Known rows, with every way that one mark hangs from another:
J_307[J_523[J_370[J_128[J_704]]] J_918[J_812]]: [  11  -48  -52   31  185  252  178  -24   37   -7 -326 -170  260 -200
  165  -66 -228  289 -192  -57  123   52 -232 -202 -138 -276  -73 -269
  164 -288  154 -140 -154  148  -43 -291  -93   65   93  557  -40 -194
   70 -121  112 -113 -182  -35 -273 -418  380   49   95]
J_918[J_248[J_176 J_481] J_370[J_523] J_704 J_812]: [ 138  -43    0  -42  151   76  -12  464  427  148 -232 -148  358 -242
   85  -94 -273   75 -111  -10  244  -25 -175 -111  -65 -368 -286 -439
  122 -243   76 -112   43   31    4 -244 -336   49 -349  413  -14  -31
   35 -297  189   54   32  -86 -348 -286  282  -67   42]
J_704[J_128[J_918[J_248 J_812]] J_831[J_208 J_602]]: [ 123  -42  -78  -94  216   55   68 -140  -28  -47 -322 -100  266 -316
 -325 -147 -237  306 -414  154   71   54  -26 -226  -70 -126  -60   -2
   80 -201  145  -45  -33   80 -211 -345 -420  -35 -191  151   42  -30
  -21   12  202    1 -155 -125 -478  183  500   49  132]
J_370[J_523[J_128[J_918[J_248]]]]: [  74  -36  -43   98  205  259  137 -179  -82  -60 -171 -179  201 -197
 -117  -45 -211   61 -118  -16   49   41 -210 -142 -128 -216 -112 -332
  166 -189  180 -131  283   42  -64 -296 -277  -64  -67  330   20 -107
  119  -47   77  -23 -193 -163 -319 -211  271  -33  154]
J_812[J_918[J_704[J_128 J_831[J_208]]]]: [ -46 -112  -39   30  193  153   48 -119   99 -191 -149 -176  309 -284
 -189 -184 -207   91 -186 -109  139   57   -4  -95 -146  -61  -20  -19
   68 -249  117  -96   71 -116 -213 -254 -378  -84 -117  180   77  -74
  -47   11  246   21 -265 -126 -393 -278  316  -42  217]
J_991[J_831[J_704[J_128[J_918[J_248]]] J_989]]: [ -37  -46   69  -26  150  204  -34  281 -202  134 -165  -78  245 -192
  -20  -77 -198  291 -302   -5   27   16   25 -149 -185  -15   88 -196
  147 -171  -37 -123  427   50 -262 -270   -2 -206 -120  359   73  -78
   -4 -102   93  -52 -179 -153 -424  -64  181   40  163]
J_248[J_481[J_208 J_307[J_918] J_991] J_602]: [ -57 -129  -24  142  278 -112  211  218   19 -379 -214  -86  294 -348
 -395  -22 -217  181 -205  -49  129   73  108  -89  -20 -265  -74 -233
  201 -326  367 -144    1 -245  120 -229  -28  112  290  287    4 -203
    7 -317  -55   62  -74  -67 -458 -635  116 -194   35]
J_481[J_208 J_307[J_523[J_128] J_918]]: [  10 -105  -72  160  278  -29  254 -180 -109 -330 -237  -61  259 -292
 -125  -55 -226   93 -126 -189  -40  174   99  -96 -186 -277    1 -266
  284 -409  209  -90   63  -42   57 -293 -107  105  116  264   11 -189
   18 -156  -74  -79  -67 -124 -384 -776  296    9  119]
J_248[J_307[J_523[J_918]]]: [ -46 -105    1   83  203  -32  214  -97   28  -13 -104 -147  249 -334
   94  -91 -194   83 -190 -299  -24   47  -77 -152 -244 -179  -95 -157
  224 -256  323 -121  -63  -49 -105 -174 -173   49  148  332   70 -169
   -5 -290    0  -26 -122 -180 -250 -594   36  -51  121]
J_812[J_918[J_248[J_176[J_298] J_481[J_991]] J_370]]: [  50 -171   21    0  216   13   53 -183   -4   47 -108 -128  301 -265
 -201 -112 -218  133 -199 -166   72  -51   29  -47 -107 -121 -190 -228
   44 -225  191 -166  -55 -114  -21 -162 -136  -49  102  513   15  -69
   25 -318  113   17  -60 -160 -349 -425  188 -128  100]
J_918[J_248[J_176 J_307 J_602] J_370 J_812]: [  97  -10   64 -149  135  -93   93  101  328  131 -246 -124  269 -304
  -81  -64 -245  132 -450 -161  150  -19 -124 -126  -72 -388 -200 -418
   71 -231  310 -138 -194   37  -49 -199 -166  305   14  451  -25  -38
   58 -351   80   37  -23  -91 -315 -491  291    8   31]
J_248[J_176 J_481[J_208] J_602]: [ -15  -75   38  175  209  163  169  447  175  -61 -103  -86  369 -388
 -202  -31 -307  -28 -284 -221   91   15 -106 -109  -20 -297 -166 -191
   81 -190  405 -145  103 -285  -15 -200   -8  301  106  177  -18 -191
   69 -357  -10  116 -102  -86 -219 -358  271 -196  112]
J_812[J_918[J_248 J_370[J_128 J_523] J_704]]: [  54  -82  -42    4  176  107   50 -205  170    7 -237 -209  260 -186
   21 -103 -181   86  -99 -106  226    7  -27 -113 -117 -170 -210 -343
   54 -203   72 -166  221   29  -18 -269 -334 -168  -99  354    1  -65
  -14  -58  258  -19 -230 -161 -350 -570  171  -62  121]
J_812[J_918[J_248[J_307]]]: [  42  -69    7   -9  207   45  103 -112   32 -120 -215 -178  251 -236
 -162  -96 -163   82 -312 -253  -59  -21   -8 -106 -160  -65  -74 -202
   80 -246  238 -153   22 -105  -95 -159 -185  -23    2  350   61  -33
  -24 -212  138  -11 -208 -162 -332 -729  112   16   99]
J_176[J_298 J_602 J_989[J_128 J_991]]: [ 149 -154    9  -34  179  133  141 -447 -380   73   33 -120  274 -304
  -15  -60 -202  469 -221 -136  192   45   68 -188    7  -63 -242 -132
   65 -144  405 -135 -283  -11 -257 -231 -273  157  289  420   43 -123
   21 -415   59   21   84 -161 -317  237  182 -154  354]
J_989[J_298 J_831[J_208 J_602]]: [ -42 -142  -62  -18  196  -74  109 -136  -27 -238 -216  -96  264 -371
 -131 -180 -219  299 -435  -49  -71   71   10 -255   20 -142   63  100
   36 -160  241 -145   86   55 -122 -266 -239  178  310  281   42  -62
  -67 -152    1  -43 -145 -119 -235  -14  130 -232  222]
J_128[J_704[J_831[J_208 J_989[J_991]]] J_918[J_812]]: [ 100 -232  -18  -66  250  268   88  106  -99  -87 -363 -152  221 -231
 -161  -29 -284  391 -287  175  -27  133 -162 -141  -96  -72  130 -140
  163 -172  180  -86    4   99 -123 -278 -240    2 -196  358   71  -88
   27 -109  285  -10 -365  -69 -552 -101  427    6  151]
J_812[J_918[J_248[J_176] J_370[J_128[J_704]]]]: [  54 -127   17  -53  211  161  100 -250   58  110 -229 -175  265 -199
  -82  -76 -247  119 -232 -123   76    3 -101  -52 -130 -168 -163 -297
   11 -171  115 -173  119  -20    5 -198 -122  -48   27  421    5  -96
   26 -153  244  -34 -263 -143 -341 -620  286   -9  133]
J_248[J_176[J_298] J_307[J_523[J_918[J_704]]] J_602]: [  30  -15   32  113  228  -45  204 -113  153   -8  -91 -122  255 -403
  142  -53 -175   49 -244 -442  201   27 -125 -140 -261 -285 -133 -192
   82 -183  392 -149  -48  -81 -113 -230  -88  244  356  263   52 -105
   65 -645   74   55  -85 -148 -262 -312   53  -57  192]
J_918[J_704[J_831] J_812]: [  67  -80  -83 -102  104  178   36  342  341 -166 -112 -174  284 -237
 -129 -130 -261  193 -230 -170  180    1 -142 -141 -114 -194  -40 -100
  192 -295  170  -75  -97   99 -139 -276 -394  126 -290  243   76  -32
  -64   69  205  -48 -206  -72 -315 -175  390    1  150]
J_370[J_128[J_704] J_523[J_307 J_918[J_248[J_602]]]]: [  90  -21  -85   48  225  146  238 -267  -14  -13 -322 -230  205 -240
   51   97 -155   76 -107  -41  148  124 -224 -175 -170 -175 -287 -352
  143 -162   83 -169  277  -46   86 -246 -180  -66   57  142    7 -145
   55 -219  250  -45 -257 -169 -327 -538  121  -21  106]
J_176[J_298 J_602 J_989[J_128[J_704] J_831 J_991]]: [ 126 -196   45 -123  235  198  168 -349 -348   -6  -75 -103  245 -301
  -70  -67 -223  576 -312   10  162   28  -37 -195    0  -14 -126 -148
   82 -135  377 -136 -225   18 -222 -272 -245    1  260  428   42 -137
  -38 -564  152  -12   50 -171 -348  271   94 -132  446]
J_307[J_918[J_248[J_176] J_370[J_523]]]: [  32  -55   35   12  213   78  157  -44  147  -70 -161 -161  231 -172
  -35 -119 -263  156 -118   27    2  -51 -145 -130 -142 -288 -159 -414
   85 -304   56 -146  197  102  -83 -172  -72  -25  183  525  -11 -112
  133 -131   40   52 -156 -160 -439 -543  149   44   69]
J_918[J_370[J_128 J_523[J_307[J_248]]] J_704 J_812]: [  71  -71 -119  -23   85   64  110   61  303   26 -234 -202  259 -241
  173  -69 -187  123  -51 -106  346  151 -158 -174 -140 -276 -283 -380
  161 -260   60 -116  -33  146   42 -306 -292   57 -120  328  -41 -113
  -16    6  220  -62 -125  -81 -264 -393  265  -23  150]
J_831[J_208 J_602 J_704[J_128[J_918[J_370 J_812]]]]: [  71 -153 -107  -27  186   81  117   95   66  130 -281 -127  317 -254
  262 -132 -222  161 -232  142  238  192 -119 -267  -24 -147   51  -48
   43 -189   58 -129 -114   48  -95 -338 -227  177   88  219   32  -24
  -26  103  183  -13 -178  -53 -468   -6  468  -99  151]
J_176[J_298 J_602 J_989]: [ 174 -151  -43  -46  131  237  166 -102 -229   -8  131 -157  244 -295
  123  -48 -221  304 -221 -337  147   49   -3 -194  -14  -11 -241 -112
  120 -199  338 -122 -336    4 -310 -222 -321  116   62  311   51 -132
   -7 -292   18  -58  -62 -170 -279  160  281 -151  241]
J_831[J_989[J_128] J_991]: [  -8 -153   29   96  140  137   34  -74 -301  124  -77  -94  276 -243
 -238 -142 -186  348 -179  -84  144  129   -8 -158 -140 -210  107 -136
  127 -211  373 -124  220  -29 -226 -188 -111 -121  184  410   46  -80
   37 -137  -42  115 -182  -87 -389 -242   76 -111  185]
J_812[J_918[J_248 J_704[J_128]]]: [  21  -15   11  -28  199  161    4   -4   99 -177 -246 -188  298 -181
 -121 -176 -142  104 -240 -145   97  -13   11  -74 -183 -129 -101 -204
   27 -228   52 -117  136  -17  -90 -221 -325 -180 -127  266   77    2
  -45  -77  270   11 -196 -141 -381 -445  250   10  136]
J_307[J_248 J_918[J_704[J_831] J_812]]: [  69  -17 -104  -75  191  296  150  370  224 -325 -271 -167  222 -229
 -114 -211 -205  275 -166  -43   19  -16  -90 -175 -179 -221 -115 -241
  164 -396   52  -95  -15  209 -103 -213 -152  -76   47  443   59  -30
  -31  -58  266   34 -293 -102 -383 -257  226  145  112]
J_704[J_128 J_831[J_208 J_602 J_989[J_298] J_991]]: [ -10 -134  -25    9  184 -124   10 -298 -336   14  -94  -47  295 -397
 -294 -203 -210  419 -329   83  215  148  119 -245  -92 -152  158  146
   93 -184  220  -50  225  -12 -385 -271 -422 -123   46  158   57  -35
   12 -105    1   93 -157 -112 -449  202  251 -165  121]
J_370[J_128[J_704] J_523[J_307[J_918]]]: [  29  -64  -79  103  213  156  271 -172  -17 -145 -232 -228  199 -183
   61   61 -209  172  -49   -5  155  161 -309 -173 -238 -114  -99 -276
  147 -212   59 -147  265  -22   16 -252  -67  -44   89  244   -6 -223
   74  -93  146  -80 -289 -107 -378 -675  111   33  201]
J_989[J_128[J_918[J_370 J_704 J_812]] J_298 J_991]: [ -21 -139  -40  -28  204  -89  -36 -476   20 -102 -359 -150  285 -220
 -188 -151 -193  471 -264   81   86   56  -37 -138  -86 -296  -73 -196
    3  -72  198 -164  -48  310  109 -256 -159  251  234  582   35  -68
   52 -147  163   15   18  -40 -353    4  170 -173  241]
J_307[J_523 J_918[J_248 J_370 J_704]]: [  28  -52   -2  -37  211   -5  126  106  153 -184 -283 -145  236 -168
  187 -207 -212  259 -141   -3   68  -23   40 -179 -242 -346 -159 -414
  126 -332   40 -125  153  238 -108 -223 -235 -186   47  595   28 -114
  -15 -154   87    9 -123 -199 -411 -481  171  -22   80]
J_704[J_831[J_208 J_989]]: [ -22 -174  -31   61  127  141   94   41 -155  -61  -28 -112  239 -362
 -214 -105 -299  223 -233 -102   11  107   44 -168  -70  -94   53   -3
  195 -274  256  -66  166 -127 -368 -197 -315    9  -65  208   63 -116
   11  -25   24   28 -269 -162 -416 -132  288 -105  150]
J_176[J_602 J_989[J_128[J_704] J_831[J_208 J_991]]]: [  96 -208   19 -101  245  193  176 -114 -258  111 -172 -121  277 -337
 -163 -124 -246  431 -280  160  111  114  -56 -205   55  -81  -74 -151
  100 -178  390 -124 -181 -109 -308 -279 -258  -46   13  371   38 -173
  -78 -351  106   46 -144 -140 -411  177  204 -129  406]
J_831[J_208 J_602 J_704[J_128[J_918]] J_991]: [  72 -194  -59  -10  256  -50  114   72 -127  181 -311 -115  314 -239
   26 -176 -170  274 -186  197  313  135  -54 -295  -88 -107  251   18
   25 -172   80 -142    4  -38 -189 -336 -182   -1   99  209   64   20
  -14   56  138   54 -261  -63 -519   58  287 -131  150]
J_370[J_128 J_523[J_307 J_918[J_248]]]: [  79    5 -106  130  194   84  202 -405  -40   27 -197 -211  227 -253
  -72   38 -148   69  -44 -144  102   86 -120 -167 -180 -106 -308 -271
  162 -211   73 -151  191  -48   55 -239 -157  -36   42  139    4 -172
   56  -87  122  -57 -173 -182 -275 -495   71   -1  116]
J_128[J_704[J_831[J_208 J_602 J_991]] J_918[J_812]]: [ 171 -260 -101 -158  265  135  136  130   16  -38 -403 -155  229 -226
 -177  -70 -270  333 -312  180   46  101 -227 -233  -80 -114  126  -66
  129 -178  223 -114  -87  120 -113 -332 -284   -7 -195  332   62  -16
  -35  -38  282  -26 -404  -71 -509  -54  464   -6  127]
J_991[J_831[J_208 J_602 J_989[J_128[J_918] J_298]]]: [ -34 -117  -46   53  165   24  -10 -190 -335   59 -229  -48  261 -361
  -50  -94 -210  270 -361   14 -161  183  138 -244  -41 -114  -20   12
   31  -91  250 -159  428   17 -228 -300  -63   13  217  399   45  -73
  -37 -215    8    1 -188 -138 -369   41  211  -88  251]
J_991[J_831[J_208 J_704 J_989[J_128[J_918[J_248]]]]]: [ -12 -106    9   19  159  162  -11  151 -255  231 -291  -75  252 -277
  -32  -51 -224  250 -269   55  -77  109   98 -191 -108  -31   86 -150
  116 -174   48 -150  361  -82 -276 -268   31  -49  -79  398   66  -49
  -22 -159  105  -26 -189 -153 -478  -28  204   -7  251]
J_523[J_307[J_248[J_176]]]: [  21  -84  -35   33  155   10  213  173  -37 -187 -134 -151  220 -277
  -77 -107 -182   55 -191 -270  -80   80  -97 -127 -207 -186 -208 -256
  114 -282  153 -111   93  -64 -121 -127   57  140  239  299   36  -92
   33 -156   68   10 -169 -179 -238 -479  180   54  165]
J_704[J_831[J_208 J_602 J_989[J_128] J_991]]: [  62 -198  -76   30  172  -32   83 -172 -288   89 -106  -55  266 -374
 -284 -158 -252  334 -242   63  145  145   72 -275  -38 -168   98   51
  122 -236  403  -96  247 -104 -360 -270 -303  -78  132  247   46  -31
  -31 -116   16  123 -237 -148 -462  -14  215 -113  197]
J_812[J_918[J_248[J_176[J_989[J_298]] J_307 J_481]]]: [  97  -49    8   81  267   30   58  -83  -43  -76 -170 -141  321 -311
 -147  -73 -218  162 -306 -235  -40  -23   40  -72 -128  -70 -165 -151
   37 -191  247 -155   23 -158 -135 -139 -121   79  -70  353   62 -106
   18 -516   55   44  -91 -117 -308 -520   92  -71  125]
J_128[J_918[J_704[J_831]]]: [  14 -124  -94    1  191  171   86  179  161 -269 -169 -202  193 -186
 -228 -135 -261  205 -176 -135   48  -25 -162 -145 -187 -121  -18 -165
  134 -199  160 -116  112  137 -115 -277 -196  -96 -161  271   86 -112
  -18   40  186  -33 -336 -151 -432 -145  238  -16  181]
J_176[J_298 J_602 J_989[J_991]]: [ 157 -181   34  -61  185  121  154 -249 -327   -5   77 -139  262 -281
   43  -59 -206  442 -220 -185  191    1   87 -184    8  -11 -191 -136
   91 -167  333 -129 -307    5 -279 -222 -318  137  194  391   54 -126
   23 -348   48   -5  -11 -171 -303  169  203 -171  249]

Rows:
[  23 -164  -51  -29  246  -64  101 -240 -164   -7 -225  -93  263 -323
 -426 -202 -235  353 -294  173  186   56  -18 -248 -115 -103  106   73
   77 -182  211  -71   59    1 -295 -338 -351 -169  -36  178   49  -81
    0   35  109   61 -247 -134 -493  202  330  -58  167] -> J_704[J_128[J_918] J_831[J_208 J_602 J_991]]
[ 106 -106  -23  -77  266  174  132  -94  -66  105 -325 -174  182 -191
 -400  -32 -285  387 -263    5  133  -45 -220 -121 -230 -125   40 -201
   90 -105  102 -129  173   77  -41 -283  -69 -177 -213  291   46 -128
   43 -129  264  -74 -379 -128 -458 -190  241   52  174] -> J_370[J_128[J_704[J_831[J_991]] J_918[J_248[J_176]]]]
[ -22  -79 -194   -9  134  156  160 -262   45   33 -299 -255  256 -255
   -3   34 -192   16 -121 -299   76  151 -316 -191 -133 -155 -267 -273
  178 -267   92 -184 -346  -50  164 -224  -10   65  -49  245  -26 -151
   30 -146  230 -161 -172  -77 -239 -508  349   32   60] -> J_523[J_307 J_370[J_128[J_704]] J_918[J_812]]
[  59 -184  -42   75  216  -88   46    9 -303   37 -191  -82  306 -302
  306 -107 -182  350 -225   97  163  209  134 -279   26 -128  212   22
   28 -139  138 -152  284   -5 -166 -240 -173  256  392  275   81   41
   14 -161   68   75 -194  -75 -458 -107  166 -254  114] -> J_831[J_208 J_602 J_704 J_989[J_298 J_991]]
[  93 -170   -7 -122  235  115  116 -246 -261  -10 -122 -122  257 -307
 -162 -124 -214  530 -346   66   94   66  -81 -198   32 -110  -90 -137
   87 -117  374 -140 -101   85 -241 -254 -229   21   99  430   48 -154
  -55 -410   57    2  -77 -120 -316  236  108 -191  365] -> J_176[J_602 J_989[J_128[J_704] J_298 J_831[J_991]]]
[ -69  -74   34  158  211    4  164  322  124   37   -9 -125  334 -376
 -169  -70 -312   46 -206 -313   38    4 -236  -93 -207 -169  -70 -133
  129 -200  362 -137  -20 -314  -77 -113   51  127   26  286   46 -212
   53 -531  -42   62  -57  -97 -286 -578  -19  -74  162] -> J_248[J_176 J_307 J_481]
[  64 -144  -16  -20  182   79  101  -23   67  -33 -262 -184  179 -157
  -68  -80 -233  177 -187    1  -13  -31 -128 -159  -97 -210 -172 -402
  122 -179  126 -143  151  182  -62 -242 -212  -95  -49  460    1  -90
   77  -16  102  -24 -185 -192 -415 -297  213  -63   53] -> J_128[J_918[J_248 J_370[J_523]]]
[ 135 -140  -61   -2  160  202  132 -255 -225  -99  -33  -73  242 -306
    0  -90 -247  443 -338 -182  132   46   40 -234  -52  -96 -134   17
   87 -213  367 -129  -59   66 -289 -303 -250   20  261  301   40 -101
  -66 -397  -26  -38   40 -146 -268  141  166 -117  401] -> J_176[J_298 J_989[J_128 J_831[J_602]]]
[ -57  -81  -66    2  174  236  236  -40    5 -113 -219 -164  191 -234
  -42 -188 -231  276 -125  -64   30   25  -52 -175 -174 -251 -204 -328
  108 -312   69 -160   63  171  -21 -159   21 -165  366  563  -14 -176
   36  -41  132   11 -271 -150 -321 -456  100   13  103] -> J_307[J_248 J_918[J_370[J_128]]]
[ -47 -220   55  -80  285    1  167 -214 -167  -53 -403  -72  284 -310
 -191 -151 -247  426 -365  337   25   90  -64 -228    3 -204   95  -62
   18 -133  320 -150  191  -80  -52 -292 -183    0  457  390   37  -57
  -66 -316  221   66 -100 -134 -409 -165   98 -106  392] -> J_989[J_128[J_704] J_831[J_208 J_602] J_991]
[ -94 -181  124  -77  179  -14   64  159  -99   67 -138 -102  285 -197
  -71  -91 -231  326 -239   46   70  -92   56 -149  -90  -74  100 -147
  131 -178   72 -167  260  -36 -180 -224  -50   98  190  485   75  -84
   16  -40   91  -28 -135 -148 -280 -265  106  -79  182] -> J_989[J_991[J_831[J_704]]]
[  11 -191    2    6  140   71   63   57 -184  -20   28  -97  230 -273
 -357 -139 -258  359 -216 -104  145    6   -5 -174 -129 -112  131  -59
  217 -271  307  -86  226  -13 -357 -201 -260 -142  -39  306   65  -94
   19  -37  -21   60 -278 -150 -382 -160  142  -96  101] -> J_704[J_831[J_989 J_991]]
[-111 -135   36  -26  164  113   48  183  -78  155 -238 -108  285 -273
  -39  -90 -236  182 -264   46   10   48   10 -171 -134   -3  117  -47
  115 -172  -59 -135  163  -94 -266 -289  -54   17 -109  322   69 -104
  -11   33  117  -87 -190 -128 -391   24  303  -34  236] -> J_991[J_831[J_208 J_704[J_128[J_918]]]]
[  13  -97   59  129  230  104   47 -242 -365   13 -381  -98  261 -313
 -233  -94 -187  376 -299  160    4  166  153 -166  -27 -211    8 -210
    6 -127  323 -132  230  -83 -163 -230 -141   45  267  390   35  -81
   74 -265  108  167 -169 -115 -534  -77  191 -111  213] -> J_831[J_208 J_989[J_128[J_918[J_248[J_602]]] J_991]]
[  94 -181   34   26  168  125   91 -384 -343  -14  -53 -110  273 -268
  -26  -50 -242  492 -228 -145  165   23  150 -148  -91 -129 -117  -60
   86 -186  287 -124 -116   12 -282 -217 -263  142  234  412   62 -101
   51 -347    2    4   91 -125 -313   52  199 -150  327] -> J_176[J_298 J_989[J_128 J_991]]
[ -44 -149  -87  172  238   32  195  305   29 -326 -190  -96  332 -308
 -237  -43 -281  116 -127 -204  -52   99   21 -120  -99 -163  -66 -169
  238 -361  228 -129   -8 -206   79 -173  -33   40   22  227   19 -207
  -16 -258  -52   -4  -51  -85 -396 -742  106 -127   44] -> J_248[J_481[J_208 J_307[J_918]]]
[ -58 -113  -26   34  130  -11   -8 -152 -323   94 -167  -36  285 -388
   -2  -98 -217  242 -359  -25 -125  184  168 -241  -24 -150  -23   35
   49 -122  255 -152  436  -46 -268 -270 -122   45  239  381   45  -54
  -47 -221  -20    4 -137 -143 -319  -31  207 -114  241] -> J_991[J_831[J_208 J_602 J_989[J_128 J_298]]]
[ -54 -161   43  -97  199 -212   14  -75 -156  -28 -171  -81  287 -239
   27 -105 -192  406 -340   46   44  -56  107 -221  -39 -122   97  -29
   52  -89   78 -193  343  120 -122 -243  -85  233  360  484   80   -9
    5 -133   54  -45  -79 -127 -229  -98   66 -189  141] -> J_989[J_298 J_991[J_831[J_602 J_704]]]
